Here is a tiny trained network, its code and every weight. The questions are about switching its units off for an input and a class, where a switched-off unit gives its printed mean instead of its output.

import numpy as np


def w(rows, s, z=0):
    codes = np.array(rows[::2]) - 128.0
    scale = np.full(codes.shape[1], s)
    scale[-1] = z or s
    return codes * scale


def f(y):
    return np.maximum(y, 0)


def log_softmax(a):
    a = a - a.max(-1, keepdims=True)
    return a - np.log(np.exp(a).sum(-1, keepdims=True))


def net(x, mask):
    res = np.array(x, float).reshape(1, 7) / 4 @ E
    y = f(res @ A[0][:, :-1].T + A[0][:, -1])
    res = res + np.where(mask, y, B[0][:, -1]) @ B[0][:, :-1]
    return log_softmax(res[-1] @ U[:, :-1].T + U[:, -1])


A, B = {}, {}
E = w([
[78,218,182,31,156,8],'x0',
[202,69,162,84,29,104],'x1',
[105,253,161,97,40,238],'x2',
[66,101,31,29,113,156],'x3',
[130,127,127,130,127,128],'x4',
[229,165,171,18,250,164],'x5',
[35,39,254,116,148,196],'x6',
],0.0055)
A[0] = w([
[93,142,124,97,132,99,188],'neuron 1',
[176,29,141,117,131,40,87],'neuron 2',
[42,213,100,212,223,163,140],'neuron 3',
[163,59,124,130,75,149,89],'neuron 4',
[177,195,169,137,151,178,55],'neuron 5',
[78,75,204,102,126,175,63],'neuron 6',
[97,158,99,173,139,129,151],'neuron 7',
[168,105,131,101,177,135,60],'neuron 8',
[96,166,149,72,145,77,78],'neuron 9',
[190,204,89,155,93,86,111],'neuron 10',
[193,187,25,106,121,119,82],'neuron 11',
[38,126,98,190,80,76,75],'neuron 12',
[133,167,134,96,80,163,91],'neuron 13',
[103,69,113,163,228,58,39],'neuron 14',
[110,11,68,112,152,38,120],'neuron 15',
[188,146,164,34,196,151,121],'neuron 16',
[86,135,129,160,74,98,48],'neuron 17',
[75,123,197,48,119,57,115],'neuron 18',
[152,104,131,87,102,127,103],'neuron 19',
[181,109,155,171,113,133,204],'neuron 20',
[163,98,116,136,156,206,115],'neuron 21',
[138,71,59,141,160,251,140],'neuron 22',
[190,153,237,219,152,107,71],'neuron 23',
[142,190,206,223,166,96,214],'neuron 24',
[91,156,100,109,126,150,151],'neuron 25',
[49,140,106,170,127,117,122],'neuron 26',
[79,171,130,94,137,68,145],'neuron 27',
[100,226,165,124,48,190,70],'neuron 28',
[142,150,126,124,223,174,176],'neuron 29',
[102,163,125,97,95,163,95],'neuron 30',
[113,60,212,80,78,136,96],'neuron 31',
[68,58,202,70,139,177,90],'neuron 32',
[178,76,197,79,25,66,141],'neuron 33',
[43,123,142,181,36,58,112],'neuron 34',
[29,121,164,147,204,177,113],'neuron 35',
[168,174,31,121,107,94,60],'neuron 36',
[92,197,121,141,130,183,109],'neuron 37',
[173,150,178,66,4,167,115],'neuron 38',
[44,64,40,2,153,171,108],'neuron 39',
[107,106,79,75,120,140,255],'neuron 40',
],0.0094,0.0069)
B[0] = w([
[93,114,167,134,118,124,200],'neuron 1',
[142,184,145,137,154,184,202],'neuron 2',
[167,252,139,64,133,89,226],'neuron 3',
[140,181,151,118,119,94,170],'neuron 4',
[154,107,108,146,125,148,168],'neuron 5',
[124,94,84,173,173,92,186],'neuron 6',
[112,123,147,93,149,108,175],'neuron 7',
[172,118,118,143,131,153,152],'neuron 8',
[148,150,156,171,86,116,181],'neuron 9',
[101,93,124,145,187,78,199],'neuron 10',
[119,96,91,155,173,79,200],'neuron 11',
[195,82,113,118,103,130,192],'neuron 12',
[141,126,134,143,149,156,165],'neuron 13',
[144,162,144,169,168,197,188],'neuron 14',
[110,133,169,148,178,193,233],'neuron 15',
[192,54,134,116,101,138,242],'neuron 16',
[183,105,101,138,104,139,150],'neuron 17',
[116,156,183,172,96,101,218],'neuron 18',
[151,150,119,101,114,117,150],'neuron 19',
[64,109,175,93,127,107,213],'neuron 20',
[146,136,155,154,94,110,178],'neuron 21',
[114,159,207,172,86,98,223],'neuron 22',
[127,117,35,157,49,163,198],'neuron 23',
[40,89,86,99,92,158,250],'neuron 24',
[107,124,134,123,133,148,177],'neuron 25',
[141,105,147,92,119,116,179],'neuron 26',
[111,156,175,163,96,115,201],'neuron 27',
[122,99,152,198,174,207,201],'neuron 28',
[141,92,152,70,135,115,224],'neuron 29',
[130,119,124,142,137,169,162],'neuron 30',
[115,125,99,113,182,72,191],'neuron 31',
[139,88,88,169,178,84,212],'neuron 32',
[127,200,108,49,136,97,224],'neuron 33',
[193,64,128,112,111,132,214],'neuron 34',
[122,140,92,109,181,73,210],'neuron 35',
[132,119,76,160,155,88,183],'neuron 36',
[133,146,153,137,163,172,176],'neuron 37',
[129,202,161,99,155,152,217],'neuron 38',
[118,133,30,130,43,177,236],'neuron 39',
[32,79,132,58,120,133,254],'neuron 40',
],0.024,0.0075)
U = w([
[133,150,152,195,196,247,99],'0',
[101,88,66,209,177,10,105],'1',
[254,15,169,87,64,113,112],'2',
[42,79,174,103,101,106,248],'3',
[26,111,59,141,26,153,108],'4',
[123,184,142,62,133,91,133],'5',
[77,116,235,238,22,45,104],'6',
[172,187,63,184,78,104,105],'7',
],0.0072,0.011)

Each question gives the input, the list of numbers given to net, and the class t.
The units are the neurons (one row each of A and B). Each row of codes is followed by its name. A weight is (code - 128) times the scale printed after its matrix; where a second scale follows, it is the last column's (A, B and U).
mask holds one flag per neuron, in row order. A switched-off neuron (its flag False) gives its mean, the last column of its row in B, instead of its output. The means were averaged over made-up inputs and are rounded, as every weight is.
A unit's drop is (log p(t) with every unit on - log p(t) with that unit switched off) / (log p(t) with every unit on - log p(t) with every unit switched off).
The circuit of an input: a set's keep is (log p(t) with only the set's units on - log p(t) with every unit switched off) / (log p(t) with every unit on - log p(t) with every unit switched off). Starting from the 12 units with the biggest drops (on a tie, the unit counted first), units are removed one at a time, each time the one whose removal leaves the highest keep (on an exact tie, the one counted first), for as long as the keep stays at least 0.8.
circuit, biggest first: the units of the circuit, biggest drop first
most important unit: the unit with the biggest drop
top k neurons: the k neurons with the biggest drops, biggest first
drop when u is switched off: that unit's drop, to one decimal
input [-1,8,-7,-8,-2,-3,1], class 4: most important unit	neuron 23
input [7,-1,7,8,7,8,5], class 2: top 3 neurons	(neuron 16; neuron 24; neuron 29)
input [7,3,6,0,-3,5,6], class 6: top 4 neurons	(neuron 18; neuron 9; neuron 27; neuron 15)
input [-1,6,-6,-7,-3,3,5], class 4: top 2 neurons	(neuron 23; neuron 24)
input [-6,6,4,8,-8,5,-8], class 1: top 2 neurons	(neuron 11; neuron 36)
input [3,-2,-5,6,5,0,-4], class 4: top 2 neurons	(neuron 39; neuron 40)
input [-8,5,8,-5,1,-5,8], class 0: top 2 neurons	(neuron 28; neuron 38)
input [-1,3,3,-3,1,3,6], class 1: circuit, biggest first	(neuron 32; neuron 6)
input [-5,-2,-3,-6,3,-7,-6], class 2: top 3 neurons	(neuron 12; neuron 34; neuron 40)
input [4,0,1,-3,-7,-8,8], class 1: top 2 neurons	(neuron 6; neuron 31)
input [-8,5,-7,-6,-7,6,2], class 6: top 3 neurons	(neuron 22; neuron 20; neuron 21)
input [7,-5,-7,1,-1,-5,3], class 0: top 3 neurons	(neuron 14; neuron 15; neuron 22)
input [2,-2,1,5,0,-3,-3], class 4: top 2 neurons	(neuron 39; neuron 29)
input [6,-3,3,5,-2,-7,7], class 1: circuit, biggest first	(neuron 35; neuron 32)
input [-4,-2,8,6,-2,-1,8], class 0: circuit, biggest first	(neuron 28)
input [4,6,-5,1,2,-4,-5], class 5: top 4 neurons	(neuron 33; neuron 2; neuron 24; neuron 28)
input [5,-2,6,-5,0,-8,-4], class 2: top 2 neurons	(neuron 34; neuron 12)
input [8,6,2,0,6,3,2], class 6: top 2 neurons	(neuron 18; neuron 9)
input [8,8,-7,-7,-6,4,5], class 5: drop when neuron 39 is switched off	0.6
input [6,-8,-8,-1,-8,4,4], class 0: circuit, biggest first	(neuron 14)
input [-7,2,8,5,6,-6,-2], class 0: drop when neuron 38 is switched off	0.1
input [6,4,3,5,-5,6,-7], class 1: drop when neuron 36 is switched off	0.5
input [-5,-5,-6,-4,4,8,8], class 1: drop when neuron 32 is switched off	0.6
